Each row was made from one path, in order. Every step used is in the known rows, and no mark comes twice. Write each row's path.
Known rows
fesovi-nudo-zumu-beno-sizusi: [ -42  195 -215   -5  -55  -86 -179   33   43  -48  -60 -280   46 -104
 -254 -294   69 -178  -99   -8 -116  -13  232  225 -146 -231 -497   92
 -190  312 -102 -276  -75  136  -57  252  -93  -55  -70  -40  -32   73
  186  -43   76   13 -245  210    4  108  -15 -209   75  226 -420  164
  121  240  -12 -180 -238]
deruf-nefu-zumu-sizusi-beno-metav-rizi-nudo-kodub: [   1  140 -195  -45  -17 -121 -163   39   64 -131  243 -199 -325  333
  -51 -287   99 -177 -136 -154  229  146   54   86   83   24 -571  119
 -240  217  -96  -30 -120  222  -75  313  -43 -105 -173  -26 -194   45
  331  -27   45  196 -289  185   85  -40  -67 -347   24  -62 -379  233
    4  110  201  172 -148]
rizi-nudo-kodub-metav-sizusi-deruf: [  25  -25 -106 -112  -53 -129 -183  -48  -29 -129   63 -322 -222    3
 -129 -212   57 -269 -200  -20   54   87  190   33   41  -51 -417  213
 -162   67   37 -258 -219   95   42  126   30 -133 -188 -153 -204   78
  204   28  -17   73 -130  204  -92   23   62 -171  323   92 -249  241
  177   87   96  -45   11]
nudo-kodub-metav-rizi-sizusi: [  80  107 -109  -59  -35  -39  -98   -7   16 -138 -152 -390 -253  233
 -209 -230   71 -223 -192 -300  -89   16  243   18   -5  -47 -303  186
 -137  153   53  -81 -104   68  -60  138   58  -92 -111   16 -185   74
  166  -44   30   94  -38  142  -72  102  -54 -223  230 -232  -73  163
  129  -29  171    4  -42]
fone-zumu-beno-sizusi-deruf-nefu-nudo: [ -51    2 -259  -36 -124 -166 -111   58    5 -128  257 -105 -138 -123
 -198 -261  109 -279 -107   72  186   64  187  140 -229 -155 -559   51
 -133  175   15  194   34  180   74  126   26  -53 -124   53  -26   22
  294  -15   94  197 -134  193  121  -13   89 -229 -146  334 -423  304
   -2  117  -16   27 -159]
nudo-kodub-fone-zumu-sizusi: [  55  103  -45   81 -117  -81  -96  -13  -72 -107   14 -211  -99  253
 -171 -142   61 -235 -171   55   22  -98  351  -54  -26 -135 -401  163
 -211  203 -158   33  -49  202  -53  164  -36   -8  -90   87 -117   45
  186  -28   37  146 -166  112   65  -74  217 -294 -229  159 -203  255
  126  -14  186  -49 -135]
beno-nefu-zumu-sizusi-deruf-rizi-nudo-fesovi-metav-kodub: [  34   85 -133 -104  -18 -141 -154   -2   31 -106  107 -329 -173  279
 -291 -277   83 -228 -139  118   56  116   77  -32  -29  -60 -748  179
 -140  264 -183 -406  -80  147 -109  232  -22 -124  -91 -115 -161  106
  296  -25   19   -3 -171  246  115  114 -127 -241  -15  189 -221  188
  149  116   85  151 -147]
kodub-fone-zumu-sizusi-beno-nefu-nudo-fesovi: [  95   58 -123   65  -98 -130 -160   24  -24 -112 -104  -81 -104  240
 -268 -178   97 -266 -157 -304 -133   30  280  -34 -135 -161 -524  187
 -194  203  -22  -50    0  149 -107  254  -61 -184  -61  196  -77   81
  323   75   47  248 -125  136  231   57   90 -216 -442  529 -187  391
  104   24  113   78 -196]
rizi-sizusi-nefu-nudo-kodub: [  85  149  -54  -89 -110  -69   83   84  -57 -112   40 -157 -179  263
 -278 -171   73 -266 -176 -228 -176    4  184  -82  -72  -29 -316  165
 -164   41  114  162  -72   57 -174  208  -29 -156 -123  -26 -162   75
  216  -37   13  151   -3  270  111  169 -134 -180   40   45 -239  161
   82    3   72   22  -27]
sizusi-deruf-rizi-beno-nefu-nudo-kodub: [  23    5  -66 -155 -115  -96  -24   24 -123 -193  351 -182 -220  204
 -309 -242   33 -300 -118  239   41   32 -101 -197 -152  -45 -639  215
 -119   58 -150  -11   45   98  -44  224  -15 -128 -287 -281 -199   -1
  233  -41  -24   68  -37  212   82  292 -165 -147  296  268  -80  167
  -92  127   13  103   64]
zumu-sizusi-nefu-nudo: [  73   86   -8 -139  -66 -109 -211  103  -26  -44  239 -123 -202  260
 -123 -131   43 -233 -137 -136 -332   53  248   38 -122  -30 -254   94
 -102  143   82   30  -60  -16 -171  275  -45  -69 -128   96  -61   -1
  274  -10  119  248 -159  194  167   77 -136 -157 -355  293 -261  264
  234   82  111  -34 -114]
nudo-zumu-sizusi-deruf-nefu: [   5    7   24  -35  -86 -135  -72    0  -15 -133  281 -211 -165 -112
   33 -315   72 -220 -145  306  153   54  186   33 -122 -164 -640   67
 -146  199 -295 -154    3   82    5  276 -124 -140 -218 -176  -46   91
  238  -44   99  166 -269  169  -52   59   70 -202   21   25 -239  185
   67  217   47 -137 -148]
nudo-zumu-beno-metav-sizusi: [ -31  105   11   -7  -76 -122 -252   19   31  -46  -23 -205  -84   43
   17 -381   30 -186 -176 -116 -213  110  263  257 -195 -103 -410  105
 -156  289 -122 -185 -117  170  -84  304  -91  -83 -116    3  -75   87
  288  -38  151  124 -341  122 -105  106  -76 -209  -45  -64 -373  223
  181  318   95  -24 -176]
nefu-zumu-sizusi-beno: [  21   40  -87  -50   42  -66 -417   36 -111  -12  318 -199 -252  226
    3 -116   72 -204 -154 -320  -90   62  119  111  -97  -48 -529  104
  -74  297    0  -25 -195  100 -146  217 -157 -120 -180   65  -17    6
  263  -60   73  188 -201  101  125 -194  -35 -195 -159  182 -334  267
  155  171  207   75 -142]
sizusi-deruf-zumu-beno-metav-kodub-fone-nudo-fesovi-nefu: [ -13   38  -46   54 -105 -217  -29   29  270 -204   70 -348  -44 -614
 -282 -376  136 -293 -128 -110   26  105  219  227 -114 -112 -713  185
 -339  128 -147    3  -54  141   55  293  152 -163 -132  120 -152   72
  312   -8   42   68 -135  319   15  390 -126 -277  -72  223 -121  293
   17  179  107   26  -97]
beno-nefu-zumu-sizusi-deruf-rizi-nudo-fesovi-metav: [  58   41  -76 -132  -44 -100 -133  -45  -46 -125  136 -262 -156  302
 -325 -224   72 -224 -130  223   21   59   42  -80  -60 -119 -772  170
 -104  306 -117 -377  -46  116 -160  242  -93 -104 -149 -168 -148   94
  271  -14   15   11 -194  250   66  126  -97 -213   37  278 -221  216
  119   49   95   69 -162]
kodub-fone-zumu-sizusi-deruf: [  45  -61  -69   47 -130 -154 -115    6 -100 -121   65 -159 -121   34
  -61 -152  -12 -292 -180   76   -2   63  313   14 -100 -144 -416  142
 -190  182  -34  -63   -8  107   34  142    2  -52 -156   99  -66   63
  205    6   40  205 -132  118    1 -141  198 -216 -199  342 -216  369
  167   38  141  -67  -64]
metav-deruf-nefu-nudo-kodub-fone-zumu: [  38   92 -248   56 -116  -92 -128   24   86 -208  244  -67 -120  143
  -46 -336  110 -235 -180  238  142   47  205  120  -39 -124 -345  127
 -182   85 -247   63   -9  184   48   69   33  -17 -107   89 -176   58
  226    4   53  217 -249  150  126  -40  149 -342 -210  -42 -219  242
    7   66   88   55  -47]
fesovi-zumu-sizusi-deruf-nefu-nudo-kodub: [ -11   44  -79  -82  -53 -117  -80   41   48 -112  266 -240 -160  -89
 -269 -157  128 -259 -103  276  -45  -48  109   71  -99 -134 -623   58
 -186   71 -237   46    0  162 -118  262   24   21 -236  -79  -83  -74
  151    0   12   92 -208  291  114  118   18 -202 -202  247  -86  179
   78   80   27   47 -112]
kodub-fone-zumu-beno-nefu-nudo-fesovi-metav: [  83   86 -201   32  -96  -51 -184   33   28 -124  -76 -100   23  161
 -364 -208  123 -239 -168 -149 -285  -42  345   50 -152 -238 -445  137
 -177  326 -157  -78   -1  199  -86  209  -57  -90  -24  207  -98   75
  222   37   42  137 -182  211  174   72  -42 -196 -444  535 -151  331
  119  -37   69   16 -208]
fesovi-nudo-zumu-sizusi-beno-deruf-metav-kodub: [ -57  196 -170    4    7 -217 -216   14  107  -85  -83 -431  -54  -50
  -92 -329   27 -195  -92   32   86  154  193  294  -98 -134 -611   60
 -320  224 -287 -478   42  209  -28  297    7  -82 -107  -32 -140   47
  299   21   40   75 -300  278   31  174   37 -280   -2  140 -229  190
  180  286   -8   -1 -191]
kodub-metav-deruf-rizi-nudo-nefu-zumu-sizusi: [ 101  110 -237  -80  -56  -57 -259  -49    7 -191   67 -351 -185  304
    5 -306   12 -228 -211  -68   61   98  125  148  168  -23 -416  140
  -83  252  -46 -483 -140   78 -107  156   28  -33   13  153 -182  101
  277  -45  101  241 -248  208   -4   88  104 -328   91  -26 -177  230
  155   17  107  -32  -72]
sizusi-beno-deruf-metav-rizi-nudo-fesovi: [  -6   15 -181  -55   -6 -187 -137    1  116  -71   14 -355 -146  -80
    4 -273   78 -261 -129  -12   -6  267   41  264 -146  -77 -580  155
 -217  133  255 -244    9  159  -35  239   38 -143 -234  165 -324   87
  339   23  -18  190 -193  188 -182  315  -47 -253  273  120 -170  319
  111  226   32  212   -3]
nudo-nefu-zumu-sizusi-beno-metav-deruf-rizi: [  32  144  -27   -9  -45  -69 -170   -7  -27 -181  158 -265  -93  174
  107 -335   18 -214 -159  -91   52  143   70  225    0  -35 -637  157
 -144  271  -72 -103  -72  149  -47  354  -36  -53  -33  168 -195   53
  416  -70  116  200 -296  169   -5  160 -138 -338  -35  -94 -166  237
   34  200  136  130 -112]
kodub-metav-rizi-sizusi-zumu-beno-nefu: [  61    7 -153 -120  -68 -118  -44   28    9  -96 -281 -323 -243  135
 -247 -353  -40 -143 -164 -488 -363  148  207   78 -131    6 -277  118
 -155  194   15 -347  -42   30  -53  237  105 -153   23   25 -116   62
  264  -31  140  198  -46  164  -99  146 -361 -156   71  176 -133  333
  222  117  133   16  -95]
fesovi-nudo-kodub-deruf-metav-rizi-sizusi: [  59  199 -179  -69  -38  -87 -113   31  109 -179 -189 -405 -196  144
 -273 -292   32 -217 -122  218   88    9  244   89   12  -98 -521  198
 -302  183 -189 -267    7  178  -11  189   42  -88 -240 -132 -232   36
  146  -12  -30   16  -45  285  -89  226  123 -302  178 -102  -89  100
  156  -56   73   46  -83]
nefu-nudo-fesovi-zumu-beno-metav-sizusi-deruf: [ -17   48  -88  -56  -29 -108 -311   37  117  -37  -22 -206 -126 -303
 -223 -224  120 -342 -134 -156 -369  109  112  331 -256 -149 -591  177
 -120  134   64    9 -127  128 -169  302   20  -88 -233  101  -88   -2
  278   74   28   57 -228  242   58  301  -74 -157 -197  180 -229  248
  139  190  -16  190 -103]
fesovi-nefu-zumu-sizusi-beno-metav-rizi: [  -4   76 -160  -48   20 -107 -260   60   94 -117  138 -179 -138  127
  -71 -208   43 -154 -113 -416 -183  153   40  260  -42   -1 -386  100
 -232  368 -126  -80 -141   78 -173  359  -51  -94 -120  181  -98  -15
  295   -4   55  107 -236  184   40 -131 -305 -196 -150  -70 -219  274
  162  165  196  145 -145]
fone-kodub-metav-sizusi: [  14 -120 -107  -51  -83 -118 -254  -54   18  -92 -106 -286 -134  293
 -225 -171   27 -242 -198 -205 -142  108  346  166 -131  -70 -120  145
 -139   75  -87 -194 -123  -31  -20  -14   75  -61  -73   -7 -119   90
  237   -8   67  132 -148   83   69   23   88 -202   17  149  -65  257
  255   48  176 -184  -89]
nefu-zumu-sizusi-deruf-metav-rizi: [  -7   76 -100  -73   32 -136 -360   18  -34  -80  311 -287 -421   79
  147 -248   28 -230 -137   59   56  161   74  233  -77  -22 -578  127
  -63  312   -2  -92  -71   89   -7  162   -7  -65 -256    8 -107   28
  309  -73   72  153 -188  176  -32 -106   16 -273  -37 -288 -238  266
  177   72  191  170  -67]
beno-metav-kodub-fone-nudo: [  10   42  -17   81 -113 -188 -136   41  163 -144 -211 -248  -13  206
 -283 -281   73 -271 -194 -466 -218  196  367  104 -150  -40 -159  180
 -283  104  134   15 -110   93 -141  143   94  -36 -148  102 -148   92
  277   20   72   76 -113  143  113  181    9 -256 -127  -54 -272  264
  203  130  352 -107  -31]
fone-nudo-zumu-sizusi-nefu: [  38   66  149  -47 -104 -157   48   14  -50 -136  -15 -213  -24   17
 -151 -223  114 -229 -188  136  -75   -3  294  251  -66 -108 -466  151
 -205  212 -104 -114  -65    3  -85  223  -81  -48  -79  -46 -107   85
  329  -88  138  152 -156  244  149  239   41 -226 -239  224 -348  259
  219  180  138 -197 -230]
fesovi-nudo-nefu-zumu: [  29  146 -215  -25  -41   -2 -151   -8   -9 -131  121 -173  155   79
 -101 -161  111 -204 -129   29 -168  -35  149  188  -17 -215 -474  149
 -133  294 -155  -17 -155   59  -88  184 -148  -53  -92   17 -153   80
  205  -48   -1  -23 -200  219  120   13  -45 -218   99  111 -305  118
   73  111   56 -126 -146]
kodub-deruf-metav-rizi-nudo-zumu-beno: [  54  125 -189  -54  -37 -129 -274   73  125 -116   55 -324 -238    5
   73 -404   36 -190 -169  197   73  124  264  257  -10  -53 -511  141
 -225  357 -220 -438  -60  246    8  238  -32 -132 -241   73 -218  103
  247  -54   93  248 -172  227 -248  274  115 -287    8  -62 -154  229
  206   79   73   58  -89]
nefu-zumu-sizusi-deruf-rizi-beno-metav-kodub: [ -12   67 -145  -62  -38 -137 -244   20  -63 -116  231 -299 -325  217
  -49 -247  -47 -314 -141 -218  116  189  -47    7  -25   67 -576  142
 -137  199 -142 -162 -110  144 -175  238   -2  -87 -251 -101  -83   37
  314  -62   37  110 -158  185   77   43   -8 -261   99  -96 -334  171
   78  144  175  137    0]
kodub-metav-rizi-beno-nefu: [  78  -20 -226 -145  -58 -103  -62   -9   10 -175  -94 -256 -149  302
 -151 -274  -10 -194 -163 -391 -319  122  120  -24  -26   -4 -182  124
 -108  154  -32 -308  -63    2  -92  152   48  -92 -148    9 -172   72
  228  -24   65  159  -32  123  -96  118 -224 -104  185   78  -72  280
  220   50  159  -41   -4]
fone-kodub-metav-sizusi-nefu: [  33 -128  -54  -66 -102 -149  -85  -42   10 -125  -95 -271  -66  125
 -184 -196   -1 -230 -179 -169 -177  132  359  164  -94  -48  -95  159
 -176   40 -148 -203 -103  -77   41   43  104  -86   32  -43 -163  129
  312    7   77  162 -130  155   21   84 -108 -204  -42  173  -30  295
  233   84  154 -192  -70]
kodub-deruf-nefu-nudo-zumu: [  92   -9 -158  -12  -80  -36 -322   31  122 -186  199 -106  -73   48
 -159 -317  126 -222 -126  158   51   42  251  -64 -166 -203 -418  109
 -135  284 -388  -72  -23  116 -165  182 -165 -186 -288 -199  -58   94
  213   47   87  203 -184  182    8  218  126 -221 -161  -20 -213   89
   11   75  154 -186 -106]
rizi-deruf-sizusi-nefu-zumu-beno-metav-kodub-fone-nudo: [  47  109 -131    3 -120 -182 -130   85  -61 -194 -165 -301  -75  139
 -421 -338   24 -282 -139 -548   77  218  274   45   21   69 -306  234
 -353  135  -36 -222 -176  125 -132  177   90 -179   28  114  -93  104
  429  -92   51  269  -28  378  116  136   80 -319 -154  170 -372  292
  122  -26  206   26  -49]
rizi-nudo-zumu-sizusi-deruf-nefu: [  13   35 -110  -77 -112 -166    0   23   -8 -114  265 -173 -182   66
   -2 -281   72 -237 -183  295  219   89  132   29   19  -99 -597   75
 -204  141 -149 -290  -75  135  -46  252 -118 -147 -251 -119 -127  122
  197  -43   46  195 -257  220  -19   70  180 -205  179  214 -375  210
  113  161   -5 -124 -116]
zumu-beno-metav-rizi-nudo: [  -7  121 -160 -109  -81 -135 -208  124   82  -15  102 -191 -191  269
  -92 -259   33 -212 -177 -265 -267  177  224  291 -113   23 -292  118
 -194  219  227  -89 -156  160  -58  280   26   -1 -199  287 -189   24
  227  -61  100  177 -213   92  -78  113 -153 -199   63  205 -350  313
  226  167   94  123  -84]
nudo-zumu-beno-metav-rizi-sizusi-deruf: [ -15  142  -38   -8  -97 -130  -12   70  -18 -101  -59 -255 -206 -123
  -36 -382    9 -250 -186 -182  -17  173  190  294 -160  -79 -583  159
 -200  279  -22 -125  -68  167   33  332  -20 -133 -197   57 -131  114
  281  -78   95  123 -166  163 -201  202 -151 -197  221 -135 -275  240
   87  213   28   82 -106]
beno-deruf-metav-kodub-fone-nudo-nefu-zumu: [  -9  100 -257  135 -114 -168 -152  -50  133 -213 -177 -365   22   54
 -208 -323  102 -255 -139 -152    7  181  280  191  -64 -149 -378  164
 -233  296   36  -94    9  177 -113   68   98  -36  -69   99 -236   96
  413  -17   48  125 -164  292  -26  147  162 -406  -23 -199 -284  248
  117   68  318  -43  -55]
kodub-metav-beno-nefu-zumu-sizusi-deruf-rizi-nudo: [  67   19 -201 -111  -44 -184 -313  -29  -24 -184   65 -322 -300  279
 -186 -346   30 -170 -177 -244  139  157   69   16   18   12 -524  170
 -100  241  -78 -575  -97   27  -60  156   35 -131  -48  -81 -100  104
  323   59   97  163 -142  196    3  -94  -27 -194   59  233 -142  278
  183   96  146   26 -103]
nefu-nudo-fesovi-zumu: [  50   65 -117  -36   -5  -27 -223   26  113  -14   56 -165   20  -30
 -227 -101  195 -308 -144  -83 -421  -31   81  176 -228 -192 -445  128
  -58  124   41   92 -116   72 -350  178  -87  -52 -228  155 -109   46
  140   29  -10   50 -162  198  193  331   28 -141 -196  122 -141  137
  120   92   16   38  -88]
zumu-sizusi-beno-deruf: [  -2  -34  -61  -77  -51 -144 -295   28  -56  -22  119 -287 -149  145
 -179 -123   14 -226 -112 -169 -160  143  227   84 -224  -94 -458   76
 -161  194  161 -138  -21   94 -108  272  -35  -49 -216  109  -70  -55
  280    0   86  218 -206   79  -76   -9  -33 -166  -62  485 -266  324
  227  237  147   18 -115]
nudo-kodub-deruf-sizusi-zumu-beno: [  68   82   11  -69  -61  -10 -269   21  -34 -111   75 -373 -101 -164
 -226 -293   26 -190  -78   88   56  -31  248  -18 -172  -93 -507  216
 -211  201 -389 -204  -83  225  -44  315  -41 -148 -153 -138  -70  -54
  240  -57   88  150  -98  247 -155  319    2 -275 -136   94 -158  155
   89   83  183  -66 -110]

Write each row's path
[ -15  -37 -205  -10  -95 -151   55  -33   52 -153 -236 -366 -187  -31
 -160 -333  -99 -238  -96   13  139  197  106  145  -93   10 -337  153
 -281  114 -274 -288   52  146  -49  135  128 -105 -242 -121 -238   85
  374  -71   55  183  -24  233 -166  486   37 -305   97 -102  -57  224
  183    0  194 -117   -1] -> fone-kodub-deruf-metav-rizi-beno-sizusi-zumu
[   7  -73 -473   -7 -112  -75 -112  -72   23 -192  -29 -266 -149  266
 -295 -192   16 -259 -128 -277  113  181  106  158  -12  -73 -214  117
 -161  219 -269 -203  -45   51  -98  -16   76  -34 -155  -29 -191   96
  319  -35   16  180 -146  137  -16   46   48 -305  228   28 -172  227
   45  -44  209 -112  -55] -> fone-kodub-metav-rizi-beno-deruf-nefu-zumu
[ -11   77  -39    5  -28 -137 -152   34  103 -183  215 -103  -85  -43
   76 -422   85 -214 -162 -195   68  237   70  264 -183  -78 -496   82
 -211  110 -172  -33  -48  167  -21  307  -59 -136 -197   21 -164   90
  354   44   95  203 -321  170   38  249 -196 -219  -28 -146 -191  244
  -13  303   82   48  -65] -> sizusi-beno-metav-deruf-nefu-nudo-zumu
[  36   15  -73   -6  -55 -183 -187   75  -34 -151 -142 -341  -81  231
 -251 -334  -20 -278 -143 -566   79  294  187 -139  -80   64 -292  181
 -359  -32   60 -254  -97  154 -118  232   74 -249 -118  125 -124   92
  302  -34  -17  271  -52  245    1  171   79 -209  105  129 -117  248
  107   62  142   53   80] -> rizi-deruf-sizusi-beno-metav-kodub-fone
[  54  187 -161   31 -119  -95  -81   44   -2 -156  194 -216 -132   57
 -101 -365  -19 -206 -156  -85    3  127  145  124   85    8 -428  233
 -235  256 -136 -240 -160  201  -15  283   36  -48   57   60 -251  126
  356  -25   62  199 -273  261 -105   92 -262 -394   -9   -2 -298  304
  -24  146  173  127  -13] -> sizusi-nefu-zumu-beno-metav-deruf-rizi-nudo-kodub-fone
[   1   22  -11   38  -96 -217   20   26  109 -258   46 -361  -94 -276
  -23 -365  111 -300 -194   60   81  152  287  171  -37  -94 -540  200
 -277   69  -10  -11    6   96  188  159  133 -157 -136   43 -253   99
  334  -47   23  131  -52  321    2  244   57 -281   52  -51  -19  290
   99  103  154  -25   31] -> sizusi-deruf-metav-kodub-fone-nudo-nefu
[  63   77  -60 -110  -14 -113  -99   42   53 -119  -50 -235   51   96
 -312 -247  146 -234  -87 -183 -213   73   17   29 -258 -126 -541  168
 -174    4    6 -166   24  144 -214  303   -3 -169 -100   74  -93  -11
  245   20   -5  130  -75  328  137  403  -93 -161 -178  285  -19  245
   69  118   40  127 -129] -> deruf-sizusi-beno-nefu-nudo-fesovi-zumu
[  31   -7 -155    5  -48 -121   77  -54  109 -243 -257 -413 -127 -396
 -253 -336   62 -334 -158  116    1  122   58  108   44 -164 -594  233
 -249  128  188 -160   77   82   11  196  167 -116 -224  -56 -240   95
  286  -74  -27   84  -73  360  -62  469  -13 -292  119  160 -172  287
   56    4  185  -87  -16] -> kodub-fone-nudo-fesovi-metav-rizi-beno-sizusi-deruf-zumu
[  61   52    6  -59  -25 -115 -207   21   39 -156  245 -196  -97   79
 -296 -292  123 -164  -81  -44   33   16  168 -105 -219 -102 -686  173
 -181  160 -238   77  -12  219  -22  255  -36 -172 -224 -136 -167   11
  323   22   67  143  -61  188   47  379 -254 -182 -136  299   -9  220
  -15  142  172   66 -109] -> sizusi-beno-nefu-nudo-kodub-deruf-zumu
[ -45   17   76  -40  -85 -151 -236   12   -4 -100  108 -275 -157 -123
   23 -436  -13 -238 -158  228  -23  167  128  216 -230 -100 -610  159
 -159  255 -157 -250   -6  140   38  331  -23 -107 -116 -148 -114   84
  306  -32  121  114 -333  161 -142  214 -139 -238  127  -14 -255  220
   20  379   19   49  -94] -> nudo-zumu-beno-metav-sizusi-deruf-rizi
[ 102   38 -121  -35   36  -52 -163    5  101 -163 -172 -428  -78   88
 -337 -334   97 -239 -152 -135   24  105  138  -87  -79 -110 -766  215
 -201  270 -286 -369  -44  178 -139  260  -50 -276  -67 -129 -169  143
  271    3  -16   19  -52  264   18  294 -195 -245  -23  100  -10  106
   57  112  107  175 -111] -> nudo-fesovi-metav-kodub-deruf-rizi-sizusi-beno-nefu-zumu
[  56  150 -261   30    6  -25 -372   92  123  -57   17 -210  -71    2
 -210 -188  172 -309 -194 -255 -239   10  305  223 -101 -179 -420  144
 -165  271 -148   -8  -96  201  -94  205  -22 -123  -54  309 -105   63
  200   12   15  123 -203  226  293  124    9 -225 -469  327 -177  219
  126   16   11  106 -156] -> nefu-nudo-fesovi-metav-kodub-fone-zumu-beno
[  24   14  -51 -122 -101 -180   39   33  143  -59  -86 -309   -8   -7
 -145 -327   11 -266 -154  275 -286  131   33  166  -51  -14 -511  161
 -246   38   64 -388  -25  126 -192  352   86  -47   24   41 -266  105
  249   12   27  138 -288  305  -53  434 -171 -286   38  367 -208  250
   98  288  -85  175  -55] -> deruf-rizi-nudo-fesovi-zumu-beno-metav-sizusi-nefu
[  -9    4  -52 -125  -54 -183 -299   15   86  -63  223 -207 -270 -187
 -118 -382   94 -245 -117  219 -157  114  117  123 -257 -109 -730  184
  -61   93   38  -28  -19   93   68  226   64 -187 -179  -84 -106   29
  344  -13  102  135 -195  189   15  234 -148 -192  -79  308 -253  287
  100  272  -14  203 -123] -> metav-sizusi-deruf-zumu-beno-nefu-nudo-fesovi
[ -35   51 -234   15 -113 -137   14   43   41  -87  -32 -411  -68 -220
 -412 -265   28 -257 -113  187  -54    7  103   17  -32 -132 -591  160
 -267  143   84 -271   -8  260  -49  265  145   16  -47    2 -168   10
  133  -35  -26   93 -163  320 -161  205  -41 -290  151  426 -146  274
   -3  149   38   46  -15] -> fesovi-zumu-beno-sizusi-deruf-rizi-nudo-kodub-fone
[  48  104  -68   15 -154 -143  -87   11  -99 -167   65  -75 -156  300
 -414 -186   82 -243 -122  -29   11  -18  294 -109 -158 -147 -532  207
 -171  206 -156   76    8  176   -6  189   -6  -69 -146  -40  -96   15
  313   48   52  113  -72  163  166    8   23 -202 -288  305 -189  321
   91  -34  159   37 -156] -> beno-nefu-nudo-kodub-fone-zumu-sizusi-deruf
[  50  244  -91  -35 -139 -124   67  102    0 -134  -79 -133 -161   71
 -124 -380   -3 -253 -200 -389 -158  160  215  245  -88  -12 -368  123
 -204  150   10 -110  -91  137 -122  309   -2 -127  -73  143 -132  122
  336  -33  122  230 -153  277  -32  256 -191 -219  -51  -74 -331  251
  146  129   11   62  -94] -> rizi-sizusi-nefu-nudo-zumu-beno-metav-deruf
[  42  -19 -137  -85 -142 -170   80  -29   77  -56 -106 -366   82   36
 -331 -172    2 -284  -86  417 -188  113   50   56 -107 -121 -513  124
 -210  115   96 -430   85   94 -315  269   70   54  -60   41 -245   69
  249   34    5  137 -244  276 -139  418   -9 -292   74  468 -222  227
  127  199  -22   33  -63] -> beno-deruf-rizi-nudo-fesovi-zumu-sizusi-nefu
[ -86  168 -107   45  -36 -207 -122   42   96  -87   78 -415 -175 -369
   21 -473   70 -213 -124  -70  154  138  227  223 -175 -107 -642   81
 -177  244 -118 -206  -27  230   97  243   36 -150  -90  -14  -81  123
  337  -78  118  117 -186  248 -157  202  -34 -260   86 -269 -253  207
  100  284   43    7 -114] -> nudo-zumu-beno-sizusi-deruf-metav-kodub
[ -29  -76 -184 -108  -38 -136 -277   56  140  -76  201 -202 -211 -376
 -107 -309  135 -293 -137  276 -213   96   90  229 -174 -156 -637  130
 -124   55  -76  -64  -45   81   15  251   38 -158 -169  -64  -80  -14
  226   27   31  145 -265  254   37   68  -30 -194 -139  356 -235  254
   75  283  -94  200  -92] -> metav-sizusi-deruf-nefu-nudo-fesovi-zumu-beno
[  40  184 -174   46  -88 -172 -245   16   98 -126   52 -304 -172  -22
 -156 -355   38 -168  -99  -26    1  111  188   92  -63  -73 -388  157
 -201  169  -21 -132   81  133  -83  258  138  -28  -63   89 -178   22
  393   48  113  245 -268  247  -82  139  -85 -332 -297  188 -171  236
  115  147  187   32  -96] -> metav-beno-deruf-zumu-sizusi-nefu-nudo-kodub-fone
[  46  115 -178   86 -162  -91   -8   56  -22 -249 -266 -232 -179  -53
 -288 -305   67 -312 -223 -423  -65  155  287  269   47 -106 -512  303
 -269  324  231   52 -104  110   60  253   78 -144  -99  176 -190   82
  378  -80   50  177  -46  275  -25   91  -15 -329   52  109 -328  369
   42  -18  256   49  -93] -> kodub-fone-nudo-nefu-zumu-beno-metav-rizi-sizusi-deruf
[  46  152   53   -5 -123 -179  -58   71   99 -226 -210 -343   53 -197
 -268 -420   90 -249 -143 -150  111  132  402  304 -106  -62 -456  232
 -340  229 -311 -277  -80  172   -7  295   43 -127  -33  -12  -96   80
  422  -51  154  160  -72  360   -3  480   25 -320 -306   26 -306  230
  159  157  199 -117 -217] -> fone-nudo-zumu-beno-metav-kodub-deruf-sizusi-nefu
